[-301 -598    3    6 -167  -92 -103   44 -193  370 -448  -64  270  250
  334 -598   34  -88  258 -468  192 -227 -150  206  178   31 -276 -189
 -299  -32  105  127   13 -117  132 -399   10] : Davun
[ 528  -22   96  112 -374 -248  456  -35 -157 -386   42  186  110  384
  471  -44    7 -113   34  310  646   13  110 -387  542   18  296   20
  -39  184   68 -192  132  466  407 -177 -303] : beb
[ 205 -438   36  208 -514  -41  219  -25  -64 -200 -126  130  403  296
  129 -492 -304   -8  -74  -62  206  157  -11 -537    3   58  136  281
  -98  250   96  198  -11 -218  123 -288 -380] : deva
[ 344 -387  102   79 -446  274  150  114 -137  -13 -329   -4   27    7
  194 -404 -348 -231 -129  -80  109 -161  147 -359  428  -21   22  212
   -5  346   42  100  194 -197 -132 -102 -348] : Davun
[  40 -399  -65   27  477   59  209 -176 -325  483 -249   -1  133  262
  365 -483  125  719  631  -99  392   53 -254   84   33  187 -230 -102
 -220    9 -172  -77 -112  -33   19 -768  -19] : lipi
[  72 -899 -248  211 -484  -44  161   47    3 -432  113   54  160  438
  192 -310  -27 -120  -68  196  145  191   98 -264 -243  181  156   34
 -391   82  -42  102  -40  215   76 -569   48] : pedab
[  86 -735  270  179 -646  255  -41  -22  -40 -342 -594  350    4 -182
  409  -48  -54  -11 -115  -99 -175 -145 -376 -327  230    0    0  282
 -301  143   72   89   89    1 -150   14 -294] : Bupa
[-489 -514  -19  114  353  213 -398  -65 -246  153 -469  -92  293 -334
  284 -406  116  127  380  247   38 -308  -84  -73   72  118 -104 -199
 -404   73   86  141   97 -266 -117 -486  186] : pedab
[-290 -415  -15   86   63  188  -65  -92 -261   90 -459  100  165 -340
  134 -323 -204  173  454 -264 -120 -374 -132  355  384    8   55 -348
  -99 -270 -145 -396   93   98   27 -535  -85] : beb
[ 254 -857   -6  -99 -114   52  124 -222 -202 -511 -196  156  263 -163
  200 -365 -113 -160 -270   47   82  159  258 -332   66   53  -12   15
  -95   83 -112  197  -38  199  153  -51 -388] : Bupa
[-257 -522  175  -80  170   90 -132  274 -216    6 -831  269  167 -280
  271 -318 -290   67  212 -285   58   -3  -36  136  341  135  270 -292
 -219 -147  132 -459  -19 -137  -82 -175 -211] : pedab
[ -36 -391  158  -42 -488  291  186  178 -196    9 -317  220  367 -159
   -2 -649 -330  109 -486  -83  -83 -171   51 -420  119  227  404   49
  -69  425 -332  -33   16   61 -108 -322 -105] : gurez
[ 141 -408 -157  137 -454  -70  260 -184   58 -365  150  -17  214  574
   88 -710  -46 -122  346   88  172  252 -165 -297 -444  133  248   95
 -280  280  168  131 -121 -233  246 -616  -45] : ligar
[ 316  -64  262   96 -377  294  267 -128  -97 -425 -113  268  159 -134
  191 -555 -372 -409   59  219 -174 -155  183 -184  -56  342  562  140
 -412  188  397  -49  168  -41  123 -323 -117] : Davun
[-121 -296  -89  202  165  670  -32 -301 -179  331 -236 -160   84  196
  199 -409  -24  236  758   35  282 -368   10  312  283   49 -179 -293
 -165  -22   68 -236 -130   79    2 -758  140] : beb
[ -57 -512 -321 -212   71  366 -164   -7 -370  -18 -163 -155   61 -370
   67 -340 -198  380  255   59   54 -297 -153  -59  158  179  -59 -356
  -61  251 -222 -467  -29   59   70 -644   43] : beb
[-241 -337  160 -294  161  127  -22   50 -347  136 -360   38  296  109
  -14 -147 -292  331  383 -269  312 -346  108  158  293  142  206 -435
 -146 -143 -303 -523  241  165  -16 -146  324] : gurez
[-410 -670 -270  135   85  457 -196  -82 -200  120 -291   48  127  107
   79 -171  141  516  274 -384  -11  172  167 -155 -126   32 -155 -193
 -243   14 -231 -123 -141 -198  -56 -523   -1] : beb
[ 195 -375 -190   39   46  345    6   45 -276  166 -447  -15 -131   87
  210 -342 -285  219  567   44    1  -30 -266  -15   17   94 -103  -53
 -225 -188   78   53 -232  -73 -141 -590 -267] : lipi
[ -59 -765  -43   42 -645 -324  -90 -210   37 -279 -238  162  410 -323
  282 -453 -280 -459 -101   61 -119  138  -92 -240  148    1  103  150
 -260  412   83  213   81   57  202 -163 -212] : beb
[-260 -403   33   -8   98   29  -14   97 -211 -186 -136 -143  427 -337
  124 -449  -86  177  386    3  162  109 -247 -154  345   38  143 -223
 -181   52   69   -8   47 -168  242 -495  -74] : Bupa
[-250 -576 -239  102 -188   88    4  -97   99 -198 -271  238  177  128
  282 -500 -341  -56 -351   19  435 -209   28 -342 -152  183  142  186
 -147  213  242  -59   -2  -36 -319 -210  -10] : Bupa
[-180 -514  180   86 -462  -29  146 -108 -230 -337  -72    4  496  142
  183 -407 -226   48  -51  120   40  -99   81 -106    9  137  110   66
 -300  370  101  356  161 -270   64 -427   14] : disu
[-174 -569 -407  -11  286  309 -225  -81 -348  620 -449 -210  211 -304
  361 -373 -214  740  528 -140  139   86 -212 -299  113   39   -7 -240
   21  -18 -235  -92 -162   41   11 -726  -49] : deva
[ 129 -746 -144   22 -475  274   55    2 -139 -455 -223  101   59  341
  220 -136 -274 -108 -370   28 -258    5  199 -356 -170  211   31  -16
 -262  -84  336  487   12 -173    3 -249   -1] : lipi
[-156 -443 -206   42  372  -33 -214 -161 -220   29 -603   17  227 -423
  339 -351  -68  225  359  -59   22   58 -318  127  177   55   51 -344
 -140    3  122 -295   45 -349   45 -618  100] : disu
[-353 -484  -90  -26  281  458   97 -128 -365 -243  -57  304  148  -43
   99 -288  112  175  517   43  172 -116   65  304  260  115 -126 -235
 -362  -91  -54 -278  -74  123   47 -664  -83] : Davun
[ 132 -719  349 -122 -643  216   11  107 -223 -108 -339   64  147  -12
   -1 -535 -404   21 -126  152 -171  -53   93 -527  137  220  341  -22
   27  445  184  180   58  -42   63 -290  -77] : gurez
[ -94 -644  333  113 -758  -30   74  109 -135  -42 -334  351  153  295
  389 -527 -237   53 -263  156 -209 -170   22 -139  -14  272  116  225
 -216  195  219  389   56 -141   58 -576  -60] : disu
[ -36 -685 -104  156 -710  127  -72   51   36 -203 -308  246   89  162
  624 -409 -212  -79  -80   80 -140  -75   93 -193   79   98  -47  219
  -28  167  148  -92   39   15  141 -274 -277] : ligar
[-475 -638 -150 -164  437   70 -154 -137 -416   18 -206 -122   80    4
  297 -326   86  620  335 -265  443 -163  -62  -36 -165  -50 -271 -287
 -127   42  -36  -25 -233  264  -98 -492 -146] : deva
[-499 -223  119  -52  121  116  -43  -56 -334 -199 -334  244  221  -18
  124 -341   -4   50  300  -77  256 -273 -166   49  344  -94 -180 -273
 -178  -42  523 -145   76 -213  -57 -289  -24] : lipi
[ 183 -347   95   69 -394  291  186   18 -259 -284 -122 -126  190  153
  247 -503 -181  -76   79  191  420 -223  363 -291 -132   40  207  240
 -180  457 -366   79    8    8  112 -423 -365] : ligar
[-222 -687  -48   73 -188   52  -49   78 -379   52 -643  348  119  -89
  230 -124 -103  240  240 -111   16  153 -165 -128  372   16  107 -241
 -142  -50  396 -242    6   -7  -97 -413 -172] : Davun
[ 223 -735   81 -116 -734   -3  283  126  -83 -232 -376  196  138  255
  242 -545 -348   96 -138  136   58  -11  -79  -64 -171  170  205  160
 -165  183  333  141  105  -60   47 -294  -63] : disu
[ -40 -564  117   57 -518 -291   29  270 -124 -486 -120   69   36  302
  256 -280  -57 -144    8  142  424   47  224 -321  246  -76   52   87
 -215  286  163  167  105  288  233 -296 -275] : gurez
[  35 -211 -183  222 -469  601  131  -90  150 -392 -267  178   38  306
  515 -429 -185 -207  -91  256  133 -316  214 -124  277  124  264   22
 -215  301 -123  101  -62  161   65 -358  -72] : pedab
[ 217 -649  483  151 -525  -43  149 -121  -55 -396 -420  298  219  101
  208 -401 -159 -238  -24  163 -277   27 -169 -173  144  136  207  133
 -377  277  488  342  173 -170 -147  -99  -83] : bes
[  21   49 -330  159 -270   47  128  -84  190 -372 -209  193  271  229
  349 -482 -322 -210  -35  -50  355 -126  178  -38  107  177  269    4
 -347  262  144 -335   28  175  178  -93 -136] : pedab
[-104 -488  103  160 -170  636  -23  -63 -192   65 -338   51   25   83
  246 -464 -176  320  159 -343  116 -216  266   81  142  -85 -205   -1
  -28  123 -110 -306  -39  -40 -136 -564 -170] : disu
[ -33 -607 -146  -70 -489  -23  -16  141 -286 -341 -270  197  109  178
  250  -93 -505  304 -125   88   56   37   59  -21 -136  246   88  135
 -508  255   55  164 -142  275  -90 -531 -199] : bes
[ -38 -514  -61   81   26  440 -186  -10 -285  209 -484 -120   82   65
  134  126 -225   83  321 -197  122 -143  126  113  425   60    9 -246
   21    8 -438 -183   22 -366  -27 -401   63] : bes
[  17 -647 -124   45 -465  149  167  -72    0 -242  -28   43  216  242
  204 -442 -205   43 -144  -36   23  -66  184  -32 -343  396  160  128
 -469  490  129  -34  134  -35  -20 -354  179] : Davun
[-115 -410   60 -199 -514   22  157  -37 -204 -270 -334  444  -50  280
  161 -354 -315  268  226  196   34 -231  -54 -150   28  343  242   32
 -170  518    9 -152  -27  -17  -77  -88 -289] : beb
[-146  -86 -106  219  406   74  -11 -373    1  385 -590  396 -118  -73
  235 -372 -166  304  515 -304  408 -209 -201   72  592   40  -15  -85
  -51   95  288 -463   -8  266 -195 -250 -281] : bes
[ 204 -345  236  136 -344 -325  358  -98 -266 -366  -35   48  395   60
   33 -398 -167    8  311  141  164   47 -126 -366  336   32  173   56
 -158  164  432  314  213  -32  339 -205 -434] : deva
[-139 -327  293  255    6  444 -182 -274   68  232 -733  325  -10  162
  501 -108  -39  321  460 -313    3  -42   90  218  459 -124 -207  -29
 -152  -98  233 -124   13   96    0 -246  -37] : lipi
[ 153 -148 -116  326 -398   67  120  -51  -75   61  -77  244   89  540
  306 -497  -23  114  -36   31  103 -145  122 -268   69  288 -129  199
 -172  152  153  182 -114   93  302 -572 -362] : Davun
[ 265 -297  198   28 -577  121  254  -26 -166 -237 -230  157  146  -94
  249 -426 -362   23  306  204  -28 -229  -42  -48  303   81  170  230
 -348  281  140   97  335  -25  199 -350 -155] : deva
[ 441 -540 -160  169 -585  324  320   10   28  -32 -318  314  148  101
  206 -357 -224  193   12   61  158  -44 -190 -467   90  125  178  322
  -52   47   65 -186  183   32   92 -158 -233] : deva
[  72 -322 -230    1  318  754  -22  -82 -284  101 -299 -136   85  -27
  215 -324  -37  708  523    5  153  -37  143 -325  230  -27 -121 -229
  -19   -2 -398  -78 -106  227    1 -412 -220] : lipi
[ -34 -278    1  113 -271 -241  326 -161 -176 -698  -36  240  185   29
  208 -304 -201   18  148  -10  131  -18  -25  -36  -60  216  271   52
 -349  407   38 -137   35   86  138 -295 -392] : lipi
[-507 -472 -225 -220  255  -38  -14   89 -213   20 -502  127  163  148
  479 -171   -9  649   90 -466  488  169 -113   44   78  -34   90 -328
  -40  -28  -42 -150 -178  126  -11 -264  -67] : bes
[-211 -418 -352  -59  246  289    0  -90 -351  181 -315 -101  282   38
  193 -276 -117  397  -32 -287  399  -51   34 -337  288   24  -26 -200
  -72   85 -310  174 -155  -32   79 -566 -173] : ligar
[ 190 -808  212  168 -572 -405  -42  435    3  105 -240  -66   71  505
   35 -136 -163 -150  -59  131  286  117   58 -169   52  132  -66  211
 -203  112  220  218   -5  145  -32 -142 -188] : disu
[ 134 -340   53   71 -410  -31   66    6 -285 -305  101  113   86   11
   53 -184 -368  -50  -82  142  230  -48  262 -403  293   96  153  121
 -234  332   21  -50  146  257  172 -619 -107] : gurez
[-215 -319 -103  -80  169  125   47   -3 -117  -37 -338  160   24  379
  182 -188   44  184  486 -514  345  -17  -51  246   78  118   77 -295
 -341 -102 -170 -370  -55  -28   95 -309   29] : Davun
[ 225 -409  -40   70 -220 -353  103   30  151  -31 -122   89  324  230
  227 -807 -291   80 -192  -65   36  335  253 -425   -9  172  166  117
 -109  155  285  325   10  165  367 -324 -247] : deva
[-303 -581 -206  176  -22  168 -202 -126 -351  200 -838 -106  237 -145
  244 -211 -223  106  278   42  177 -401 -174    5  632 -114   63 -492
  116 -110  219   91  127 -177  -79 -482   49] : disu
[-138 -459 -165   20  170  597 -121  -46 -116  459 -635  176  -14  -25
  556  -69  -92  457  228 -347  299  -76 -124   12  385   75 -119   42
 -219  -23 -196 -234 -120   -8  -34 -509  -46] : ligar
[  37 -527 -240  201 -617  849  155  251   31    8  -67  -48  144  322
  308 -525 -311 -188  158  108   13    5  561 -362  469  -56  132   90
   -4   92 -312  -41   97    9  -41 -318 -151] : ligar
[-433 -509  -20   47  355  530 -218 -256  -52  249 -186 -119  209  -91
   72 -567 -163  319  297 -190   89 -160  233  -81  -26  171   72 -246
  267   25  -49 -137  -84 -241  111 -608  142] : gurez
[-149 -254 -132  215  112  706 -121 -511 -216  269  -59  121    4  188
  383 -301   77  147  589 -130  146  -53  117 -200  319 -164 -317 -108
 -187   31 -179 -141 -192  189 -165 -560  -13] : disu
[-433 -394  397  -49  169 -115 -420 -105 -311  482 -785  139  260 -415
  301 -285 -264  343   34 -229   37 -313   55  182  306  168    2 -169
  -58  179  164   39  -68  182   85 -347 -152] : bes
[ 179 -683   51  -34 -396 -144  306  199 -164 -357  -13  -29  246  176
   58 -574 -174 -105  298   50  225  143 -321 -242  -60  112   96   98
 -420   50  298  152   33 -103  136 -355 -270] : pedab
[  37 -265 -185   37  -99  182   90  269  -38 -167  -37  192  140  423
  276 -355 -207  120 -177   87  385    4  268 -456  249  201  105  163
 -432  261 -256 -104   66   94 -115 -441  -27] : ligar
[-448 -306   52  239   58  302 -168  191 -216  158  -55 -247  252 -190
   56 -600   90  -61  574  -92  -93 -161 -200 -164  311  124   -6 -299
 -170  114   59 -294  114 -615  -63 -520  139] : Bupa
[-127 -121  -28  245  255  410  -15 -371 -368  361 -573   93  254 -330
  440 -305 -103  311   -7 -123   39  -97  162  -67  532  -40  116 -163
  -62  162 -140  252  -30  -60   19 -854  -62] : Davun
[ -67 -280  206  314 -276  -71  264  -44  183 -385  -28  174  299  288
  404 -325   10  164 -126   99  242 -188 -190  -84   38  239  202  252
 -187  195  267   62   38  168  179 -365 -170] : ligar
[-224 -761   51   78 -564   48 -109   28  -28 -124 -271  110  185  171
  443 -370 -146   -1  -77  216  -65 -191  -41 -203   97  291    7   91
 -157  426  208  176  108 -142   47 -300   94] : gurez
[  71 -380 -108   92  257  347  111  -89 -241  553 -307 -136  391  162
  231 -363 -237  365  322 -226  581  -39  152   30  253 -116 -129   -9
   14 -171 -405 -122  -48  181 -152 -513 -104] : Davun
[ -61 -507    9   78 -281  122  143   10  -37 -222  216   61   88  374
  160 -424 -153  -87  -67  147  -69   32  241 -185 -211  290    2  194
   31  250   44  250 -105 -284  -18 -332 -223] : Davun
[ 260 -274   13   11 -257  301  249 -173   62 -207   -9  115  271  379
  511 -679  -68 -115  -35  268  226   56  137 -176  205  139   15   32
 -204  335  206  102  -66   63  219 -363   31] : pedab
[ 108 -618 -274  -33  -93  692 -140  131 -538  153 -434 -133  279 -451
  259 -266 -201  291  162 -123  -69   98   92 -141   74  -12  -58 -138
 -173 -152 -385  -38 -221   82  199 -793 -305] : Davun
[-358 -394  134   64  136  130   14  -27 -324   12 -610  181  328 -405
  -21 -352 -353  287  322  -19  301 -294   81  174  471   93  347 -221
    6  334 -156 -462  118 -100  -69 -454 -188] : deva
[ 357 -639  248  190 -505 -191   81 -237   18 -126 -210  177  173  225
  189 -485 -113 -333   73   54 -168   35 -179 -396   33  304  130  150
 -286  444  245  151   58  -46   13  -91 -186] : Davun
[ -33 -574  -41  -60 -597  263  140  -94 -398 -466   81  130  384  -33
  -43 -450 -388 -360  -86  310 -240 -119  369 -487  117  277  335 -107
 -168  197  -75  166  239 -383  174 -338   32] : Bupa
[-628 -205 -243    3  230  514  -60 -372 -278  -21 -126  213  112  134
  348 -116   12  333  632   38  313 -213  184  480   14  300   78 -329
 -396  245   21 -436 -187  109   62 -627  252] : bes
